Here is a tiny trained network, its code and every weight. The questions are about switching its units off for an input and a class, where a switched-off unit gives its printed mean instead of its output.

import numpy as np


def w(rows, s, z=0):
    codes = np.array(rows[::2]) - 128.0
    scale = np.full(codes.shape[1], s)
    scale[-1] = z or s
    return codes * scale


def f(y):
    return np.maximum(y, 0)


def log_softmax(a):
    a = a - a.max(-1, keepdims=True)
    return a - np.log(np.exp(a).sum(-1, keepdims=True))


def net(x, mask):
    res = np.array(x, float).reshape(1, 8) / 4 @ E
    y = f(res @ A[0][:, :-1].T + A[0][:, -1])
    res = res + np.where(mask, y, B[0][:, -1]) @ B[0][:, :-1]
    return log_softmax(res[-1] @ U[:, :-1].T + U[:, -1])


A, B = {}, {}
E = w([
[124,124,133,133],'x0',
[130,129,126,129],'x1',
[235,92,185,197],'x2',
[127,128,131,128],'x3',
[134,132,127,127],'x4',
[128,131,133,125],'x5',
[160,49,158,3],'x6',
[118,42,52,162],'x7',
],0.0084)
A[0] = w([
[168,54,166,40,76],'N0',
[93,113,156,145,255],'N1',
[98,163,126,199,77],'N2',
[30,164,89,86,142],'N3',
[116,178,132,221,99],'N4',
[106,160,126,170,166],'N5',
[125,1,18,155,157],'N6',
[136,66,172,79,92],'N7',
[152,58,148,69,72],'N8',
[205,111,156,184,66],'N9',
[99,46,80,169,203],'N10',
[196,86,189,194,66],'N11',
[36,150,85,76,93],'N12',
[24,154,93,84,84],'N13',
[142,207,178,74,121],'N14',
[151,94,143,66,77],'N15',
[96,147,119,208,84],'N16',
],0.0084,0.008)
B[0] = w([
[18,125,60,129,206],'N0',
[255,201,131,4,255],'N1',
[22,107,23,86,158],'N2',
[198,43,189,194,207],'N3',
[55,101,32,85,179],'N4',
[107,151,76,58,181],'N5',
[113,237,212,133,245],'N6',
[57,125,50,121,179],'N7',
[15,131,70,142,178],'N8',
[104,61,133,207,168],'N9',
[142,204,219,58,234],'N10',
[114,23,127,224,180],'N11',
[166,22,160,240,183],'N12',
[173,41,126,237,181],'N13',
[94,181,157,166,186],'N14',
[22,117,68,154,165],'N15',
[50,116,82,87,164],'N16',
],0.0059,0.0079)
U = w([
[24,113,28,128,3],'0',
[168,13,176,254,51],'1',
[180,163,144,101,253],'2',
[158,167,174,106,220],'3',
[110,229,255,123,49],'4',
[181,153,132,103,186],'5',
[160,154,141,115,146],'6',
],0.0087,0.0039)

Each question gives the input, the list of numbers given to net, and the class t.
The units are the neurons (one row each of A and B). Each row of codes is followed by its name. A weight is (code - 128) times the scale printed after its matrix; where a second scale follows, it is the last column's (A, B and U).
mask holds one flag per neuron, in row order. A switched-off neuron (its flag False) gives its mean, the last column of its row in B, instead of its output. The means were averaged over made-up inputs and are rounded, as every weight is.
A unit's drop is (log p(t) with every unit on - log p(t) with that unit switched off) / (log p(t) with every unit on - log p(t) with every unit switched off).
The circuit of an input: a set's keep is (log p(t) with only the set's units on - log p(t) with every unit switched off) / (log p(t) with every unit on - log p(t) with every unit switched off). Starting from the 12 units with the biggest drops (on a tie, the unit counted first), units are removed one at a time, each time the one whose removal leaves the highest keep (on an exact tie, the one counted first), for as long as the keep stays at least 0.8.
circuit, biggest first: the units of the circuit, biggest drop first
most important unit: the unit with the biggest drop
top k neurons: the k neurons with the biggest drops, biggest first
drop when u is switched off: that unit's drop, to one decimal
input [0,2,0,-5,-6,-2,7,0], class 0: most important unit : N0
input [-7,-7,4,-3,4,-7,2,8], class 4: top 2 neurons : [N6, N10]
input [-3,1,5,6,5,-5,-6,0], class 0: circuit, biggest first : [N4, N2]
input [-3,-7,-2,4,-3,-7,-5,5], class 3: circuit, biggest first : [N10, N0]
input [5,-2,3,4,7,2,-8,4], class 0: top 3 neurons : [N4, N2, N16]
input [-4,-3,6,-5,0,-6,-8,-5], class 0: circuit, biggest first : [N4, N2]
input [1,-5,7,-1,-7,-7,7,1], class 0: circuit, biggest first : [N0, N8, N7]
input [-1,-2,5,-1,-6,7,-7,2], class 0: top 3 neurons : [N4, N2, N16]
input [1,8,0,0,-6,-5,8,4], class 0: top 2 neurons : [N0, N8]
input [-1,-3,8,-2,8,-1,2,-8], class 1: circuit, biggest first : [N11, N9]
input [4,-3,2,-3,-5,-2,-7,0], class 0: circuit, biggest first : [N4, N2]
input [8,0,-4,-1,-2,-7,3,6], class 3: top 2 neurons : [N6, N10]
input [-5,-1,-6,1,4,4,8,-7], class 0: top 2 neurons : [N0, N15]
input [3,1,8,6,-7,3,6,-4], class 1: circuit, biggest first : [N11]
input [-2,8,-7,-1,-8,6,-1,8], class 4: top 3 neurons : [N6, N10, N11]
input [0,-7,-8,7,-7,6,-5,5], class 1: drop when N3 is switched off : 0.3
input [-6,0,2,-5,-7,6,-4,8], class 4: drop when N6 is switched off : 0.4
input [-3,0,-7,-1,-1,6,-2,1], class 1: drop when N12 is switched off : 0.2
